[119 144  84 142 107] : k736
[142 106  84 119 144] : k227
[103 163 166  98 143] : k626
[140 170 140 115 129] : k619
[114  81 118 140 123] : k270
[ 68 165 156  96 128] : k884
order: [ 68  96 128 156 165] -> k884
order: [144 119  84 106 142] -> k227
order: [ 84 144 119 106 142] -> k227

[178 170 156  87 130 128 139]  k246
[178 170 156  87 122 123 130]  k777
[149 155 156  68 118 121 124]  k247
[122 155 138 116 120  66 150]  k743
[138 149 155  66 116 120 122]  k951
[116  66 138 155 123 120 150]  k106
[120  66 138 155 115 122 149]  k121
order: [149 122 115 155 138  66 120] -> k121
order: [ 66 115 120 122 138 149 155] -> k121
order: [120 122 138 149 155  66 116] -> k951
order: [138 155 122 116 150  66 120] -> k743
order: [122 138 149 155 120 116  66] -> k951
order: [130 123 122  87 156 170 178] -> k777

[135 133 148 148 146 127 137 172 125] -> k718
[122 130 105 100 126 104 148 134 157] -> k961
[148 127 118 153  93 150 111 132 147] -> k200
[118 154 137 104 123  89 137 126 120] -> k319
[153 111 128  93 148 118 150 147 132] -> k528
[115 124 118 135 176 110 132 132 124] -> k396
order: [ 93 111 118 127 132 147 148 150 153] -> k200
order: [132 147 150 118 148  93 128 111 153] -> k528

[158 152 126 125 161 124 136 160 180 145 134 113 144 118 147  91  93 172] -> k338
[158 152 126 125 135 124 136 160 180 145 134 103 144 118 147  91  93 172] -> k167
[132 144 168 115 129 123 103 148  88 121 135 169 108 107 139 148 119 176] -> k395
[116  97 105 150 114 113  99 117 174 145  98 109 142 104 121  68 135 161] -> k432
[120  95 107 140  97 112 105 130 140  79 144 155 126 117  93 170 109 165] -> k919
[118 121 116 116  77 158  97 127 138 131 170 124 117 149 175 142  82 119] -> k682
[135 123 129 153 145 118 140 188 129 125 130  79 101 145 125  95 136 159] -> k512
[118 155 117 118  93 125 174 164 125 123 144 159 143 131 130 125 131 175] -> k642
[122 104 132 184 153 114 144  92 137 149 131  94 126 174 132 112 104 145] -> k260
[155  98 145 112 138 113  98 125 134 122  83 127 145 122 102 105 107 177] -> k22
[131 119 121 118 127 117 159  82 124 116  97 142 149 170 116  77 138 175] -> k896
order: [ 95 107 140  97 112 105 130 140  79 144 155 126 117  93 170 109 165 120] -> k919
order: [175 131 119 121 118 127 117 159  82 124 116  97 142 149 170 116  77 138] -> k896

[175 184  69 116 171  98 163 126] : k960
[127  69 116 170  98 175 184 163] : k857
[ 98 163 126 116 184 175  69 170] : k834
order: [163 184 175  98 170 116  69 127] -> k857
order: [127 116  98 184 163 175 170  69] -> k857
order: [ 69 116 170  98 175 184 163 127] -> k857
order: [126 163  98 171 116  69 184 175] -> k960
order: [170  98 163 126 116 184 175  69] -> k834

[154 114 105 146 136 168] = k52
[117 141 130 127 145 119] = k675
[106 168 146 136 154 136] = k136
[120 145 121 110 158 110] = k191
[102 173 115 112 176 135] = k454
[145 126 130 119 141 117] = k366
[116 136 107 113 152 118] = k458
[106 168 146 136 154 114] = k29
[ 97 163 121 134 155 130] = k805
order: [114 154 136 146 168 106] -> k29
order: [127 117 119 130 145 141] -> k675

[146 133 139 138 141 134 110 135 120 117 142 135 132 142 116 142 136 128
 136 135 101 123 133] -> k213
[133 142 134 123 135 142 142 132 136 139 117 101 133 141 120 139 146 110
 135 136 128 135 116] -> k10
[128 153 108 116 126 122 136 128 116 145 133 137 139 131 115 131 147 126
 144 133 128 151 141] -> k19
[135 123 132 116 134 120 133 142 135 104 110 139 142 102 117 138 118 134
 146 136 142 136 141] -> k378
[158 150 148 116 143 125 121 118 144 144 126 125 118 114 125 109 133 134
 127 114 121 145 131] -> k164
[134 101 142 134 142 132 136 146 110 116 141 135 135 118 104 117 123 136
 120 133 142 138 139] -> k171
order: [133 146 133 139 138 141 134 110 135 120 117 142 135 132 142 116 142 136
 128 136 135 101 123] -> k213
order: [102 104 110 116 117 118 120 123 132 133 134 134 135 135 136 136 138 139
 141 142 142 142 146] -> k378
order: [101 110 116 117 120 123 128 132 133 133 134 135 135 135 136 136 138 139
 141 142 142 142 146] -> k213
order: [139 138 142 133 120 136 123 117 104 118 135 135 141 116 110 146 136 132
 142 134 142 101 134] -> k171
order: [125 109 133 134 127 114 121 145 131 158 150 148 116 143 125 121 118 144
 144 126 125 118 114] -> k164

[141 172 140 163] = k320
[140 172 140 163] = k130
[ 83 113 117 105] = k665
[118 122 116 100] = k645
[141 172 120 110] = k400
[117  83 113 106] = k58
[116 118 120 100] = k856
order: [105 117 113  83] -> k665
order: [ 83 105 117 113] -> k665
order: [100 120 118 116] -> k856
order: [163 140 172 141] -> k320
order: [106 117  83 113] -> k58

[147 170  68 128 175]  k629
[106 104 103 159  83]  k23
[123 162 141 163 171]  k33
[105 106 159 102  83]  k269
[104 102 106 159  83]  k711
[123 170  68 128 175]  k987
[112 119 171 138 134]  k221
[131 132 113 131 160]  k716
[119 163 128 142 139]  k928
[136 124 108 130 125]  k783
order: [175 128  68 170 147] -> k629
order: [106 105  83 159 102] -> k269
order: [ 83 159 106 102 104] -> k711
order: [ 68 128 175 147 170] -> k629

[119 108 134 130 150 136 131 114 129 117 119 123 130 130 129 134 105 140
 117 137 132 121 128 110 134 132 118 119 127 135 117 113 133 123 129] : k323
[112 124 118 140 135 117 114 117 143 130 132 133 122 130 142 135 128 128
 111 142 123 134 122 116 127 123 136 121 120 134 128 121 134 127 118] : k759
[125 103 143 124 142 144 137 129 125 126 136 124 115 141 139 127 117 134
 112 138 127 120 130 137 131 145 124 140 127 131 120 120 119 147 136] : k336
[144 131 147 114 100 140 137 125 119 141 157 148 112 142  96 136 120 110
 145 102 166 128 133 155 134 150 106 129 150 134 137 131 147 126 144] : k186
[140 124 111 135 117 121 134 136 121 118 128 123 123 118 133 117 132 112
 130 122 142 130 128 142 123 134 114 134 143 120 128 135 116 127 127] : k439
[130 135 131 117 121 130 129 139 126 139 137 137 131 130 125 119 140 123
 126 129 131 121 116 124 128 121 142 134 127 133 128 131 123 136 129] : k406
[119 112 114 103 159 128 131 139 125 102 138 124 168 144 115 134 151 133
 135 132 126 125 122 130 150 108 156 152 129 117 124 123 105 128 114] : k844
[135 102 105 124 128 115 125 144 112 117 151 103 150 129 122 133 114 108
 123 126 130 125 131 114 134 156 159 152 138 128 133 124 119 168 139] : k386
[121  84 158 119 149 154 143 131 124 125 138 125 106 148 148 125 112 138
 102 140 134 115 136 140 138 155 118 148 126 129 114 112 114 158 143] : k780
order: [102 103 105 108 112 114 114 115 117 119 122 123 124 124 125 125 126 128
 128 129 130 131 133 133 134 135 138 139 144 150 151 152 156 159 168] -> k386
order: [136 134 106  96 131 133 147 155 126 142 131 112 137 110 125 157 150 145
 119 144 120 144 150 102 140 134 147 141 100 166 114 129 148 137 128] -> k186
order: [168 139 135 102 105 124 128 115 125 144 112 117 151 103 150 129 122 133
 114 108 123 126 130 125 131 114 134 156 159 152 138 128 133 124 119] -> k386
order: [135 128 142 124 134 118 112 136 134 116 127 117 120 121 111 114 134 122
 132 121 133 142 128 123 130 118 143 130 122 135 117 140 127 123 128] -> k759

[127 128 128 128 128 128 128 130 130 132 136 141 149 159 167 174 178 178
 173 164 155 146 139 135 132 130 129 128 128 128 128 128 128 128 137 133
 130]  k340
[159 167 174 178 177 172 164 155 147 139 135 131 130 129 128 128 128 128
 128 128 128 128 128 129 128 128 129 127 128 129 128 129 131 132 136 142
 149]  k669
[128 131 151 143 129 128 178 133 129 129 154 128 128 128 175 129 129 175
 128 129 128 168 164 127 160 145 129 137 128 132 134 129 171 127 127 139
 129]  k277
[128 129 129 135 178 128 174 128 128 128 131 128 128 128 128 129 164 149
 128 128 172 127 129 177 136 129 128 159 132 147 128 155 167 142 139 131
 129]  k886
[163 172 177 177 174 168 159 150 142 137 132 130 129 129 127 128 129 127
 128 128 129 128 128 128 128 128 127 128 128 129 129 129 131 133 139 145
 154]  k713
order: [133 178 130 149 139 128 128 132 155 128 146 128 128 128 141 173 174 130
 130 135 137 159 128 127 136 167 128 178 128 130 128 128 128 128 129 132
 164] -> k340
order: [129 154 128 128 128 175 129 129 175 128 129 128 168 164 127 160 145 129
 137 128 132 134 129 171 127 127 139 129 128 131 151 143 129 128 178 133
 129] -> k277
order: [139 135 132 130 129 128 128 128 128 128 128 128 137 133 130 127 128 128
 128 128 128 128 130 130 132 136 141 149 159 167 174 178 178 173 164 155
 146] -> k340
order: [127 128 128 128 128 128 128 128 128 128 128 128 128 128 129 129 129 129
 129 129 131 131 132 135 136 139 142 147 149 155 159 164 167 172 174 177
 178] -> k886
order: [149 142 136 132 131 129 128 129 128 127 129 128 128 129 128 128 128 128
 128 128 128 128 128 129 130 131 135 139 147 155 164 172 177 178 174 167
 159] -> k669
order: [127 128 128 128 128 128 128 128 128 128 128 128 128 128 129 129 129 129
 129 130 131 131 132 135 136 139 142 147 149 155 159 164 167 172 174 177
 178] -> k669

